Each name stands for a flat space through zero: a line, a plane or more. A row that begins with a name and a colon came from that space; any other row is followed by the name of the space it lies nearest, among the names in its block.
q549q959: [-11  18 -15  11 -11 -29   6   1 -33  -3  -9  16  20 -11 -20  11   2   9
  28   1  16 -19 -16 -14  14   4]
q456q138: [  1 -18   4  -8  55 -25  30 -51 -11  57 -14   8  33  46  14 -12  10  22
  20   0  38   9  -8  -9   0 -44]
q549q959: [-18 -16 -23   1  32  -5  19   1 -14  11  25   0 -14   2  24 -30  -9 -18
  19  -4   3  38 -11  -7  -2 -39]
q659q676: [ -4  16   0  16 -11   8  -6  33   5 -22 -24  23 -12  11  16 -15  13 -21
 -16 -31 -23  -6  26  21   9  29]
q549q959: [  6  27  25  43  25  42 -34  73  -8  19 -65 -39 -30   4   1 -36  10 -18
 -18 -27 -49 -18  21  -4 -14  20]
q276q636: [-14   5  14   0  34 -18  36 -14   5  12   6   4   6  34   9   9   7  37
  -3 -11   5  25 -14 -46  18 -29]
q659q676: [ -5 -38 -17 -31  27  -7  14 -38  14  14  18  -4   0  21  28 -33  -7 -22
  12   0  20  29   9  25 -26 -31]
q134q907: [ 38  -6  37  14 -46  59 -23  31  46 -34 -18   7 -40 -17  16   8 -18 -32
  13   3   3 -49  34  68  18  30]
q134q907: [ -7 -35 -24   6  11  -3 -15 -13 -17  16  24  -5  17  -4 -22   3 -16 -10
  -7  32  15  30 -20   4 -18   8]
q549q959: [-27  16 -62   6   4 -48   5   0 -58   6  12 -10   4 -33  -1 -37  12 -10
  39 -20 -18  10 -25 -34 -19 -20]
q549q959: [  4  -2  27 -18  28  24 -10   7  12  22 -12 -55 -12  -1  -9  -8 -12   6
  -4  14  -3  -1   0 -15 -26 -25]
q456q138: [-30  40 -16  -7  -3 -26   3  29 -41 -12 -16  12  11 -14 -14  -7   7 -10
  11 -12   0 -11   0 -12   7  -4]
q276q636: [-15  -1  20  -3  24  11   0  22  10  -2 -19 -16  -4  24 -10  -3 -12  -2
 -12   2   5  12   6  -7  -7   2]
q659q676: [ 12 -19  -8   9 -20  -5  10 -19   9 -12   7  11  -7  -7   9   1 -13  -5
  48   3  24 -18  -6  20  10  -1]
q659q676: [  6  24  14 -21  28  25  -7  15 -15  38   7 -28 -12 -27  14 -15  11  -3
 -21   6 -23   5   3 -13  -8 -52]
q549q959: [ 15 -19   0   4  10  36   3   3  13  11  46 -17 -39 -28  32 -13 -11 -13
   3  10 -18  26  -9   1   2 -41]
q549q959: [ 13  24 -29   8 -51 -23 -17  -9 -24 -12   9   1   9 -50 -19  15  18  12
  10  -3 -23 -33 -14 -13  -2  24]
q276q636: [  6  -6  11 -11  -8  17  -1   7  26 -17   0 -39 -32 -14   5 -12 -18  -6
  27   0  -3 -12   2   0 -16 -11]
q276q636: [ 26 -30  -3  34  -7   2   4 -22   1  14 -26  53  14  26  20  -6  -2 -21
  41  -2  43 -30  13  65  24  19]
q276q636: [ 44 -33 -11  14  -3 -23  11 -87  12  46   8  44  42  33  25  15  38  34
 -16  -8   7  -2   0  16   8  12]
q456q138: [ -8  10  -4  17  14   0  -3  20 -22  12 -11  13   6   5  -1  -6   7  -7
  -9  -4  -5   6   0  -1   9   2]
q134q907: [-22  29  -7 -41 -20 -36   6 -11 -14 -22   5  -5  23 -16 -29  21   3  18
  -1   6   9 -12  -7 -25  -7  -2]
q549q959: [ -3   8  -6  21  -3  -4  -7  16 -19   2 -14   4   4  -5 -11   0   1  -2
   8  -1  -1  -9  -6  -3   5  13]
q659q676: [ 35 -61  -8  18   2  19 -21 -44  22  30  11  -2   9  14   5  -2  -6  -7
  -8  22  10  11  -1  38 -21  22]
q276q636: [ 25 -21 -11  -1 -35  19 -10  -6   3 -12  10 -25 -33 -55   6 -16 -35 -33
  88  21  30 -47  -7  43  -8 -21]
q134q907: [  4  32 -46   0 -17 -52   0 -35 -53  27   2  30  41 -24   1  -4  48  17
  -4 -21 -21 -16  -9 -17   0  -1]
q659q676: [ -7  14  -8 -57  43  22   5   6 -11  34  13   0 -18 -10  61 -61  18 -52
 -23 -17 -17  24  39  39 -21 -75]
q456q138: [ -8   3  11   3  -5  32 -17  42   8 -21  14  -5 -21 -14  -7   7 -13 -19
 -33  12 -18  19   6   6   3  13]
q134q907: [-40   6 -26 -19  -7 -27 -18  23 -36 -24  -9 -24  17 -20 -53  -2 -26 -21
  19  24  22  -1 -14  -7 -30  18]
q456q138: [-19  43   0 -31 -18   0  -7  37   5 -37  -9  -1 -15 -12   9 -14  18 -18
 -37 -31 -40  -2  31   1  -9  11]
q276q636: [-50  38 -25 -16  18 -20   3  42 -65  -1  29  20  17 -30 -24   7  -2 -15
 -24  18   0  37 -19 -29  14 -27]
q134q907: [-30   6  -6 -21  30 -18   4   9 -12   3 -15 -45  -1   7 -16 -24 -10   0
  15  -3   2  13  -8 -33 -33 -20]
q549q959: [ 51 -18  18  48 -38  69 -18  22  29  -7  47  26 -46 -43  31  26  -7 -12
 -19  17 -28  -1  -1  34  43  11]
q276q636: [ -1  -1  28  13  10  15 -18  23  12   1 -41 -26   2  22 -28   7 -10   7
 -11   6   2 -12   5  -5 -11  29]
q659q676: [ 28  12  -5 -34 -23  16 -54 -13 -26  36  -7  -1  36 -42 -23  10  21 -21
 -50  33  -7 -32  21  49 -29  15]
q276q636: [ 11 -27  22  25  41 -16  31 -45   9  42 -24  32  34  70   9  14   8  36
   8  -3  40   6  -7  -4  24  -5]
q134q907: [-19   0   3  15  40  -7  18  13  -7  13 -15 -18  -9  25   6 -20  -4   9
  17 -15  -1  19 -11 -33  -1 -21]
q134q907: [ 34  29   2 -58 -54   0 -22 -32  18  -9  -7 -25   0 -47   8  -2  25  -1
  -2  -9 -21 -62  30  28 -30  -2]
q659q676: [ 13  38   0   0 -46   2   0  18 -21 -20  -3  26  -9 -51   5  11   2 -13
  42  -1  10 -56   4  25  33 -10]
q456q138: [ 15  -2   1 -12 -19 -15  15 -35  40 -18  -5  -6  -9  19  26  -8  20  21
   2 -37 -21 -12  16  -7 -10  10]
q549q959: [  6   5  -5  35  -5  15  -6  28  -9  -2  -3  19 -16  -7  14  -8   5 -14
  -1 -12 -18   0   3  10  18  12]
q134q907: [-17  12  12 -31  23  -5  12   2  13  -2  -5 -27  -7  16   6 -13   4   9
 -14 -13 -11  15   8 -25 -18 -23]
q134q907: [  8 -11  -7   2 -14   3 -16  -2  -6   0  -6 -23  -2 -22 -18  -3 -16 -10
  32  17  14 -22  -8  12 -16   6]
q456q138: [ -6 -22 -37  44 -22  12 -12  39  16 -47  10 -42 -66 -25  18 -48 -21 -33
  45 -31 -46  14  -8  -9 -26  26]
q659q676: [-85  41 -25 -89  28 -67  36   9 -20 -44  -7  16  29  39  -3 -28   9 -19
 -24 -32  14  40  26 -19 -24 -22]
q659q676: [-24 -28  -7 -11  18 -34  19 -35   6  -3  19  -9  27  32 -30  22 -16  32
  -1  20  28  36 -28 -38 -11   5]
q276q636: [ -5  -5 -26  -4   4  -8 -18  -8 -37  23  11  39  36  -5  -9   3  12 -23
 -34  19  10  16   4  32  -1  11]
q456q138: [ -2  48   0 -60 -69 -33  -8 -17 -16 -38   4   9  32 -54 -43  47   3  13
  14  23  27 -63   2   8   5   9]
q456q138: [ -5  27  -4 -16 -31 -50  34 -32  20 -36 -13  10   7  18   9   8  23  39
  25 -44  -6 -28   4 -32   9  10]
q456q138: [-21   4  -9  -8  56  -5   7  10 -29  39 -18  -2   8  22  17 -41   9 -21
  -3 -12   3  24   8   1 -13 -37]
[  1   8   2 -22 -34  -4  -7  -4  -2 -22  14  -4   6 -32 -26  27 -14   3
  13  25  18 -23  -8   5   2   5]
q456q138
[ 21 -31 -15   2  24   4 -12 -35 -15  52  -6 -14  13  -2   9 -26   0 -15
  23  14  17  -5  -3  27 -25 -23]
q456q138
[ 32 -19 -16  15 -18 -15   5 -52  -7  25  11  26  20  -9  11  10  12  13
  29   6  18 -23 -12  17  12  -3]
q276q636
[  6  15 -19  10   9  20 -18  29 -10  13   4 -47 -41 -37  26 -48  14 -18
  -2 -26 -62   8   3 -19 -29 -21]
q549q959
[-31  26  18 -14  33 -13  28  14   9  -7   9 -20  -7  25   0   8   9  39
 -34 -18 -26  39 -10 -71   5 -23]
q276q636
[ -7  -1  11  -2 -21  11   0  18  12 -33  22  -5 -12 -17 -21  29 -24   5
   1  22   9   4 -13  -9  13  10]
q456q138
[-17  31 -14 -76 -15 -56  34 -51  16 -25   7   3  17  10  22 -10  31  21
  -2 -38  -6  -8  21 -18 -19 -25]
q549q959
[  3 -10  -3 -22  11 -14   6 -37   2  19  16 -27  11  -3  -7   4   0  23
   5  12   5   7 -16 -25 -19 -24]
q134q907
[  5 -16 -26  32  18 -15  14 -30 -22  35  44  74  34  23  23  19  35  17
 -60  -3 -15  56 -13  -6  35   6]
q134q907
[-44   0 -26   5  22 -19  20  33 -20 -26   6 -30 -30  -7  -1 -37 -29 -21
  57 -12   5  24 -20 -31 -12 -27]
q456q138
[ 32 -30   1  20 -26   6 -32 -27  12  11 -13 -25  14  -8 -32  20  -8  14
   7  24   7 -28 -11  11 -22  43]
q659q676
[  7 -28   8  21  24  38  -1  16   9  15  23  -5 -27  -2  18 -10 -20 -18
  -1  16   0  30  -7  11   8 -21]
q549q959
[-23  16   1  13  24 -21  19  16 -36  10 -21  10  14   9 -14   0  -9   4
  38   3  32  -7 -16 -18  20 -20]
q549q959
[ 39 -47 -25 -20  -4   2 -21 -78   4  51  48 -17  24 -24   1   7   9  12
 -20  36  -1  15 -17  12 -36 -14]
q134q907
[ 16 -11   8  16  10  21  -9   1   6  20   2 -12  -9  -2   7  -3   1   3
 -10   4 -13   6  -3  -1  -2  -4]
q659q676
[ 14  -3  43 -40   4  23   1 -15  52  -4  -9 -20  -6  25   9  10   1  13
 -34   1   0  -5  27  11 -12  -5]
q549q959
[ -9  10  11  38   2  14  -6  41 -19  -4   1  26   4   0 -21  28  -7   3
 -23  15   0  12 -13 -10  34  22]
q456q138
[ 23  20  20  13  -1   8  19  -4  18   8 -12  18 -14  12  39  -4  27  17
  -1 -34 -21 -18  15  -3  27 -14]
q134q907
[-57  29  -4 -33  19 -22  29  38 -10 -41   6 -17 -19   1  -6 -15 -20  -9
  21 -12   7  24  -5 -37  -1 -32]
q456q138
[-29   1  -8 -30  21   6   9  20  -8 -10  25  -5 -16 -10  11 -20 -17 -30
   0   8   7  31   3   6  -6 -36]
q276q636
[-16   0  27  -4  -9   0  31   8  46 -51  22  -1 -23  23  -1  31 -16  31
  -9  -7  -2  23  -8 -38  23   7]
q456q138
[ 18 -17  25   6 -13  20  15 -14  15  -3  33  30   1  -7  -2  46 -22  13
  12  38  40  -4 -15  15  43 -13]
q549q959
[  3  23 -25  73  11 -37  10   5 -43  28 -49  48  24  33  15 -19  46  18
  11 -54 -24 -14  -3 -19  28  31]
q456q138

Each name stands for a flat space through zero: a line, a plane or more. A row that begins with a name and a colon came from that space; any other row is followed by the name of the space it lies nearest, among the names in its block.
q33-q531: [-45  20  41  14  49 -26   5   2  33  17   3 -80   2  73  26  10 -39 -35
  47 -61  -7   1  89 -50 -67 -42]
q778-q589: [ -4 -28 -17 -17   8  24   9  33  14  -8  12  27  12 -22  -5   6  45  16
  62  52  15 -10  12 -14  -2   7]
q310-q315: [-11   3 -12 -16  -8   0  14  12  12  24  12  36  -7 -35   8  20   9 -12
  13  29   6   2 -13  -4  10 -23]
q778-q589: [-11  26  79  36  -9 -34 -13  21  22  10 -25  26 -47 -10  -7 -16 -75  -4
 -49  35  21 -39 -32  20  75 -18]
q310-q315: [-18 -25  40   1   4  30 -32  13 -27  31 -18 -11 -27 -14   5 -27 -40  18
  29  37 -56 -13 -10  -7  24  36]
q790-q176: [ 19 -11  22  23 -11  11 -12  11   0 -28 -24  30  22 -10 -27 -26  -2  21
 -22  21  17  -8   1  23  47  23]
q790-q176: [  0  44  46  24 -15 -39  16 -10  24  18  -6  16 -25 -22   2  19 -48 -31
 -54 -12  30  -7 -17  11  42 -33]
q778-q589: [ -1  10  19  37 -12  18  14 -61 -10 -17  -2 -59   5  -8 -14 -36 -31 -15
 -29  14   0 -37  49 -63 -21 -22]
q121-q260: [-17 -20  19 -11  20  -1 -24  35   5   3   3  -6 -33  20  12  -2  -7  17
  53  33 -13 -22 -18   6   1  24]
q121-q260: [ -8   8  10 -15  30 -27  -2  33 -12  19  -2 -42 -38  44  15  13  -5  17
   6 -54 -21  17 -19   6 -21  12]
q310-q315: [ 11  16   3  19 -25   4   7 -52  16  -7   6  15  36 -27  -1  12 -12 -41
 -17  -5  20   5  24   3   6 -12]
q778-q589: [-12 -20 -15 -32  15   5  -1  56  14  19   7  44   3 -10  10  23  34  13
  56  19   0  19 -10  17   7   6]
q778-q589: [ 29  30  12  13 -14 -24  25 -33 -12 -13  10 -39 -40 -13  -5  16  -5  -2
 -49 -24  22 -15 -39  -5   5  11]
q121-q260: [  1 -22 -65  -3  -1  17   4  29 -11 -35 -20  35  50  24 -37 -56  47  42
 -47  16  11   6  28  -9  -9 -41]
q790-q176: [ -7 -31   5  -4   0  17  -8  46   9 -18  -1  37 -21 -20 -15 -24  18  36
  33  95  17 -47 -22  -6  32   7]
q790-q176: [ 13 -26 -23   1  12  17 -17  -2 -26 -42  -6 -39  10  45 -15 -35  25  37
   4  -7 -12 -10   9  -6 -30  32]
q310-q315: [  7   3 -41  -8 -10 -23   1  23  11 -26   0  50   2  14 -14 -10  26  16
 -45  17  34  -7 -35  29  14 -30]
q778-q589: [ -6   4  10 -14  14 -19 -17  39  -7  28 -16  18 -11  21  10  10 -13  11
  -9 -41 -22  35 -26  41  18  12]
q310-q315: [ -8   5 -27 -19   7 -18  20  31  17   3  13  22 -10   2   3  16  30   4
   6   9  23   0 -11  -4  -9 -32]
q310-q315: [ -7  -2  14 -10  18   1  14  22  -2  19   6 -24 -20  -3   8  15   8   7
  36  -8  -8   4   6 -20 -11   9]
q790-q176: [-16   2  15  -6  -2  -1  -2  -8  18  17  18   4 -19 -19  20  23 -15 -25
  41  31   1 -17  -6  -8  -2  -4]
q778-q589: [-34   9  34  -9  15 -20 -14  50  14  54 -17  34 -20   5  18  10 -42  -7
   6  -8 -23  21  -9  22  30 -22]
q790-q176: [  2  10  43  14 -20  10 -12 -34  24  29  -1  39  35 -47  17  36 -37 -54
  25  -7  -3  27  19  31  36  19]
q33-q531: [ -7   1  11   5  16  -7   2  10  27  -7   1   0  27  22   5  13   5 -15
  31 -21  17  11  41   1 -13  -7]
q33-q531: [  0  11  26  28   1 -14 -19 -41  24 -26  -1 -22  24  37   8   1 -33 -34
   2 -25  15  -9  34  12 -14   1]
q121-q260: [ 11   2   5  -4   4   5  12  -3  -9   8   3 -17   0 -11   2  16  12   1
  11 -25  -5  16   3  -5  -5  19]
q778-q589: [-27 -24   3 -20  18  10 -16  62  17  25  -9  51  12  -1   7   1   8  11
  53  30 -11  14  10  15  17  -4]
q33-q531: [  0  -8  -4   1   9  -3 -22 -29  -2 -24  13 -45  -7  42  14   0  -5  -7
  28 -11  -9 -17   3   1 -39  24]
q121-q260: [ 15   6 -10 -11  -1  -8  15  12 -14   4   3  -3 -18 -10  -3  13  19  15
 -16 -18   3  11 -30   7   6  12]
q778-q589: [  5 -18  -2  16  -4  21 -12 -13  -2 -32  -8  -3  26   8 -17 -31   4  10
   1  25   5 -18  26  -9  -1   8]
q790-q176: [-14 -21 -11 -26   2  25  -5  36  -3  39  -5  49  18 -33   6   9  15   6
  37  19 -27  31   2  10  18   4]
q790-q176: [ 13   1 -44  -5  -6   2  27 -13   4 -29  17  -3  16  -3 -12   1  45   3
 -10   6  31  -8  11 -22 -27 -22]
q33-q531: [ -7   1 -33 -20   7 -16 -12  -3   2   1  13  -3  -3  33  18  14   9  -9
   8 -22  -8  12 -16  18 -32  -6]
q121-q260: [ 12  -6 -29 -11  -1  -4   9  25 -12 -14  -2  15  -9   2 -15 -10  32  31
 -24   8  11  -1 -28   6   6  -2]
q310-q315: [  3   2 -18 -28   0  -3  19  26  -9  27  12  17 -24 -30   7  28  27  10
  10   0  -5  17 -36   4   6   4]
q310-q315: [-25   3 -29  -9  22  -5   0 -24  10  -1  18 -48  19  52  21   6   3 -27
  31 -38 -13   8  52 -32 -77 -31]
q310-q315: [ 19  18   7  11  -5 -17  31   5  25 -18   6  15  10 -18 -12  22  21  -7
 -13  -8  51   0   6   2  16 -11]
q121-q260: [  4  -7 -17  16  -6  25   8 -26   5 -23  -6   0  58  -1 -17 -21  15  -9
  -5  -3  10   7  61 -22 -17 -16]
q790-q176: [ -8 -24 -18 -12   9   6   4  60  -7 -16  -5  21 -30   1 -21 -33  31  54
   4  67  11 -36 -27 -15  15 -10]
q33-q531: [-12  13  29  12   2   4  18   7   8  26 -11   1   8 -23  -3   1 -20 -12
  -5  -7  -1  10  34 -24  14 -24]
q121-q260: [ 5 -4 -1 -1  0  6  3  0 -1 -5  3 -3  2 -6 -3  2 10  4 10  4  3 -1  2 -3
 -1  9]
q33-q531: [ -8  10  13   5  -9  12   0 -38  -5  30   2 -14   8 -22  14  10 -29 -32
   4 -15 -26  14  20 -13  -7  -3]
q33-q531: [  0   3  -4   0   9 -20  10  47  13 -14 -10  26  -5  15 -16 -10  18  25
 -22   7  30  -5  -8   9  18 -22]
q121-q260: [  1  -7  45   5  -4  41   3 -35   1  37   7 -14  26 -58  18  35 -16 -38
  74  -6 -28  25  43 -16   5  46]
q33-q531: [ -5 -12 -11 -14  24 -11  19  75 -25 -10  -7 -24 -68  20 -23 -37  30  75
 -19  37   4 -38 -42 -33   2 -10]
[ -1  -8  14  -1   6  19  13  11  11  13   0  10  27 -26  -1  15  14  -7
  41   0   3  17  37 -12   5   8]
q33-q531
[ 25 -18  -7  18   3  10 -13  -1 -20 -54 -18 -23  17  36 -29 -43  18  40
 -27  -4   8 -15   7   5  -1  29]
q790-q176
[  7 -29  15   4   8  24   5  40   2 -23  -7  12   1 -17 -23 -19  30  38
  37  56  18 -26   8 -15  23  24]
q778-q589
[ 25 -10   5  10  -6   4   0   5  -3 -37  -3   3  -3  -4 -19 -11  20  25
  -6  22  25 -21 -18  10  20  29]
q778-q589
[-25 -24 -10 -50  20  18  -9  51 -41  64   5 -11 -59 -17  24   9   8  34
  52  16 -71  15 -50 -10  -8  28]
q310-q315
[  1  -5  22  10  10  20   4 -24   4   1   4 -35  27  -2   6  12  -2 -19
  45 -23  -8  11  52 -22 -22  22]
q121-q260
[ 34  20 -14   2 -26  -6  31 -27  -7  -9  11  10  -4 -44 -11  21  22  -5
 -43  -8  29   5 -32   6  18   4]
q121-q260
[  2  -6  32  23  -3  19 -21 -65 -29 -16   6 -88 -31  13   7 -24 -42  -5
  13  10 -34 -43   5 -35 -29  41]
q33-q531
[ 16 -46 -31  -3  14  33 -23  26 -34 -50 -19 -15  23  40 -30 -55  44  65
   7  15 -15  -9   8   1 -12  43]
q790-q176
[ -3  -4  52  29   0  10   9  17   6 -11 -14  -8 -23 -24 -22 -29 -21  20
  -1  56  19 -47  12 -34  37  -1]
q778-q589
[  8   1  -1 -11  16 -24   3  28  -5 -14   8 -25 -43  28   2   9  17  26
   4  -9  10 -14 -40   8  -8  18]
q121-q260
[-23   4  22  -6   7  -8 -11 -19  14  20  23 -28 -38   2  32  24 -31 -30
  51  20 -13 -25  -9 -13 -21   3]
q790-q176
[ 12   7   5  -5  -5 -20   0  17   9  -5   4  25 -20  -7   1  19   6   5
  -7   5  21  -2 -43  32  26  12]
q778-q589
[ -9 -16 -43 -38  24  -6   1  40   3   1  17   3  -3  29  14  20  48  17
  48 -11  -3  17  -9   7 -37   2]
q33-q531
[ -6  -9 -17  -2 -20   6 -22  -1  -3   1  -7  47   2 -12  -4 -21 -14   3
 -26  42  -8 -10 -28  23  26 -13]
q310-q315
[  0 -20  -9  -7   0  26  -1  14  -7   2  -4  18  19 -18  -8  -9  19  14
  22  22  -9   6  12  -5   6  11]
q121-q260
[ 17   8 -24 -11 -23 -26   1  -7  35 -23  28  61  -9 -21   9  39  23 -21
   4  38  53 -17 -57  46  22  -3]
q778-q589
[ 17  -3  13  10 -19  21   7  -6  21   1  -6  58  56 -51 -10  19  12 -21
  13   7  22  28  27  23  40  13]
q33-q531
[ 12   8  16  20  -3  -4 -12 -55   3 -24   8 -45   9  23   9   6 -20 -26
   4 -28   2  -9  17   1 -24  23]
q790-q176
[-24  -8   5 -21  29 -16 -19  53 -11  26 -10 -10 -36  41  14  -5 -11  26
  15 -16 -33   9 -24  12  -6   4]
q121-q260
[  6 -15  -1   3  -5  12   0  25   2 -14 -10  34   9 -16 -19 -17  16  23
  -2  38  15 -11  -5   6  29   4]
q790-q176
[-16 -14  10   6 -15  45 -10 -20   1  34 -12  37  54 -47   2  -8 -21 -28
  25  21 -31  25  53 -10  16  -6]
q121-q260
[-10 -15  -7  -1  17  -7 -15  26   7 -26  -1  -9 -11  43  -4 -21   8  23
  16  22   8 -26   0  -1 -14  -3]
q121-q260
[  8 -17 -45 -22  -3  15   7  -3   7 -17  23  17  23 -10   3  18  52  -1
  40  18  14   5   2   0 -25   7]
q778-q589
[-12  -5 -80 -43  18   7  23  -7 -20  13  29 -41   8  25  17  16  55   1
  25 -41 -27  30  17 -37 -87 -24]
q790-q176
